Here is a tiny trained network, its code and every weight. The questions are about switching its units off for an input and a target symbol, where a switched-off unit gives its printed mean instead of its output.

import numpy as np


def w(rows, s, z=0):
    codes = np.array(rows[::2]) - 128.0
    scale = np.full(codes.shape[1], s)
    scale[-1] = z or s
    return codes * scale


def norm(h):
    return h / np.sqrt((h * h).mean(-1, keepdims=True) + 1e-5)


def f(y):
    return y / 2 * (1 + np.tanh(0.7978845608 * (y + 0.044715 * y**3)))


def softmax(a):
    e = np.exp(a - a.max(-1, keepdims=True))
    return e / e.sum(-1, keepdims=True)


def log_softmax(a):
    a = a - a.max(-1, keepdims=True)
    return a - np.log(np.exp(a).sum(-1, keepdims=True))


def net(x, mask):
    ids = ['αελμπσφω'.index(c) for c in x.split()]
    T = len(ids)
    res = E[ids] + P[:T]
    u = 0
    for l in range(3):
        q, k, v = (norm(res) @ M[l].T for M in (Q, K, V))
        z = softmax(np.where(np.tri(T) > 0, q @ k.T / 4**0.5, -1e9)) @ v
        res = res + np.where(mask[u], z, O[l][:, -1]) @ O[l][:, :-1]
        u += 1
        y = f(norm(res) @ A[l][:, :-1].T + A[l][:, -1])
        res = res + np.where(mask[u : u + 4], y, B[l][:, -1]) @ B[l][:, :-1]
        u += 4
    return log_softmax(norm(res)[-1] @ U[:, :-1].T + U[:, -1])


Q, K, V, O, A, B = {}, {}, {}, {}, {}, {}
E = w([
[149,114,201,167,159,68,72],'α',
[210,104,140,235,187,56,153],'ε',
[229,75,101,210,220,216,136],'λ',
[187,180,153,205,207,90,105],'μ',
[182,119,131,110,12,91,148],'π',
[244,46,113,183,142,177,89],'σ',
[117,181,161,230,125,61,84],'φ',
[212,117,158,208,188,47,110],'ω',
],0.011)
P = w([
[139,119,193,100,180,122,165],'0',
[83,32,75,155,100,170,119],'1',
[163,102,110,125,157,64,105],'2',
[166,169,236,164,126,170,117],'3',
[66,92,88,195,100,137,159],'4',
[163,143,110,229,144,166,42],'5',
[164,75,230,189,5,138,164],'6',
[24,87,124,201,137,145,116],'7',
],0.011)
Q[0] = w([
[154,223,140,50,89,126,118],'L0H0',
[102,220,75,2,155,184,110],'L0H0',
[202,151,151,134,112,111,34],'L0H0',
[146,140,142,120,205,170,202],'L0H0',
],0.0078)
K[0] = w([
[40,114,20,180,73,130,82],'L0H0',
[48,133,113,187,61,126,2],'L0H0',
[239,155,31,206,59,239,152],'L0H0',
[150,196,159,162,167,101,149],'L0H0',
],0.0066)
V[0] = w([
[139,93,77,96,107,172,162],'L0H0',
[144,180,212,144,207,102,98],'L0H0',
[41,159,198,157,105,62,156],'L0H0',
[152,254,138,93,172,162,172],'L0H0',
],0.0059)
O[0] = w([
[124,100,140,154,165,190,64,69],'L0H0',
[16,106,193,200,116,52,151,254],'L0H0',
[112,111,177,3,119,57,58,112],'L0H0',
[91,22,189,7,96,219,183,120],'L0H0',
],0.0067,0.0069)
A[0] = w([
[151,101,1,210,123,30,125,111],'L0N0',
[77,222,167,134,49,138,49,158],'L0N1',
[37,69,49,173,167,63,130,150],'L0N2',
[94,203,144,75,155,155,144,4],'L0N3',
],0.0076,0.0038)
B[0] = w([
[113,136,197,95,141,164,29,254],'L0N0',
[187,131,152,132,156,113,131,147],'L0N1',
[149,192,153,6,56,180,61,241],'L0N2',
[109,187,88,152,113,137,85,113],'L0N3',
],0.011,0.0073)
Q[1] = w([
[153,172,144,110,95,214,115],'L1H0',
[205,122,118,128,182,86,97],'L1H0',
[179,125,156,200,154,127,199],'L1H0',
[252,161,93,119,150,137,58],'L1H0',
],0.011)
K[1] = w([
[201,104,81,125,161,103,177],'L1H0',
[167,158,124,132,58,85,86],'L1H0',
[122,114,188,254,113,151,95],'L1H0',
[219,220,173,106,96,97,157],'L1H0',
],0.008)
V[1] = w([
[134,113,79,136,117,95,183],'L1H0',
[81,127,108,49,131,113,90],'L1H0',
[230,98,75,75,102,68,255],'L1H0',
[157,177,52,185,160,148,200],'L1H0',
],0.0077)
O[1] = w([
[116,158,106,156,106,1,253,55],'L1H0',
[162,135,21,59,184,232,134,93],'L1H0',
[10,171,109,165,125,79,140,46],'L1H0',
[59,35,209,44,127,34,46,1],'L1H0',
],0.0084,0.0075)
A[1] = w([
[93,105,181,24,179,166,103,209],'L1N0',
[143,113,194,58,229,124,172,203],'L1N1',
[107,93,47,75,172,101,241,4],'L1N2',
[137,172,27,2,212,90,121,87],'L1N3',
],0.0079,0.0019)
B[1] = w([
[148,179,68,123,83,75,215,249],'L1N0',
[56,65,40,69,115,120,89,169],'L1N1',
[120,185,189,152,73,231,154,115],'L1N2',
[191,143,249,155,103,102,73,95],'L1N3',
],0.011,0.0022)
Q[2] = w([
[180,82,190,191,145,115,98],'L2H0',
[136,158,168,255,255,120,180],'L2H0',
[23,107,122,97,48,177,88],'L2H0',
[182,140,132,9,56,211,13],'L2H0',
],0.0062)
K[2] = w([
[199,121,110,194,185,119,143],'L2H0',
[183,142,196,242,101,108,125],'L2H0',
[116,159,2,95,21,104,118],'L2H0',
[27,82,146,53,128,116,131],'L2H0',
],0.009)
V[2] = w([
[85,103,111,193,96,250,87],'L2H0',
[170,135,143,136,171,73,135],'L2H0',
[139,144,169,183,124,82,121],'L2H0',
[193,164,66,124,90,179,98],'L2H0',
],0.011)
O[2] = w([
[178,177,182,85,164,148,155,93],'L2H0',
[175,99,90,90,68,73,171,197],'L2H0',
[88,153,48,249,108,147,155,253],'L2H0',
[179,161,86,120,87,86,78,12],'L2H0',
],0.014,0.006)
A[2] = w([
[234,157,191,156,96,216,147,185],'L2N0',
[156,184,76,215,141,11,207,226],'L2N1',
[254,121,44,54,96,109,103,151],'L2N2',
[169,151,252,143,179,66,58,253],'L2N3',
],0.0083,0.003)
B[2] = w([
[141,108,110,99,148,107,188,248],'L2N0',
[120,75,164,152,87,81,130,183],'L2N1',
[88,166,193,203,135,30,122,154],'L2N2',
[138,3,97,157,147,93,133,170],'L2N3',
],0.015,0.012)
U = w([
[18,69,140,143,132,26,174,248],'α',
[170,88,142,120,121,95,147,95],'ε',
[195,199,99,132,85,136,206,6],'λ',
[121,122,7,126,92,142,92,153],'μ',
[90,198,113,174,211,140,65,226],'π',
[102,125,164,96,188,181,178,44],'σ',
[139,102,144,50,112,186,101,116],'φ',
[195,195,149,80,191,100,92,178],'ω',
],0.011,0.0022)

Each question gives the input, a string of symbols that net reads in full, and the target symbol t.
The units are the heads (4 rows each of Q, K, V and O) and the neurons (one row each of A and B). Each row of codes is followed by its name. A weight is (code - 128) times the scale printed after its matrix; where a second scale follows, it is the last column's (O, A, B and U).
mask holds one flag per unit, layer by layer, with each layer's heads first. A switched-off unit (its flag False) gives its mean, the last column of its rows in O or B, instead of its output. The means were averaged over made-up inputs and are rounded, as every weight is.
A unit's drop is (log p(t) with every unit on - log p(t) with that unit switched off) / (log p(t) with every unit on - log p(t) with every unit switched off).
most important unit: the unit with the biggest drop
top k neurons: the k neurons with the biggest drops, biggest first
k most important neurons of layer l: the k neurons of layer l with the biggest drops, biggest first
drop when u is switched off: that unit's drop, to one decimal
input ω α ε, target μ: top 4 neurons	L0N0; L1N1; L0N2; L1N0
input σ λ α, target ω: most important unit	L0H0
input π λ ε φ μ λ π λ, target π: top 2 neurons	L0N0; L0N2
input π ω φ μ π σ φ μ, target π: top 2 neurons	L0N0; L0N2
input μ π α σ σ ε σ α, target σ: top 3 neurons	L0N0; L1N1; L0N2
input π φ α σ σ, target π: 2 most important neurons of layer 0	L0N0; L0N2
input μ μ μ σ ω π ω ε, target σ: top 3 neurons	L1N1; L0N0; L0N2
input ω φ ω π, target α: top 3 neurons	L0N0; L2N1; L0N2
input ω λ ε ω μ, target λ: 3 most important neurons of layer 0	L0N0; L0N2; L0N3
input α ε σ α ε λ λ λ, target φ: top 2 neurons	L0N2; L1N1
input ω π ε ω λ ε, target μ: top 4 neurons	L0N0; L0N2; L1N1; L1N0
input μ λ σ ω φ, target σ: 2 most important neurons of layer 0	L0N0; L0N2
input μ ε φ φ ω, target σ: top 3 neurons	L1N1; L0N0; L0N2
input σ ε σ σ ε λ λ λ, target ε: most important unit	L1H0
input λ ε π, target σ: top 2 neurons	L0N0; L1N1
input ε ε φ λ, target α: top 2 neurons	L0N0; L0N2
input μ ε ε λ φ λ, target σ: 2 most important neurons of layer 1	L1N0; L1N1
input σ π μ φ π, target ε: top 3 neurons	L2N3; L0N2; L2N0
input α ε μ ε π, target φ: 2 most important neurons of layer 0	L0N0; L0N2
input ω μ φ ω π, target λ: top neuron	L1N1
input μ ε π λ λ ε, target σ: top 3 neurons	L0N0; L0N2; L1N1
input ω ε ω ε π ω ω ε, target λ: 3 most important neurons of layer 1	L1N1; L1N0; L1N2
input π φ ω ε π, target π: 2 most important neurons of layer 0	L0N0; L0N2
input ε φ ε, target λ: 3 most important neurons of layer 1	L1N0; L1N1; L1N2
input φ φ ω μ, target α: drop when L2H0 is switched off	-0.1
input ω φ λ μ φ, target λ: drop when L1H0 is switched off	1.0
input ω ε ε λ μ, target λ: drop when L2N0 is switched off	0.1
input ε σ ω ε ε, target ω: drop when L2H0 is switched off	0.6
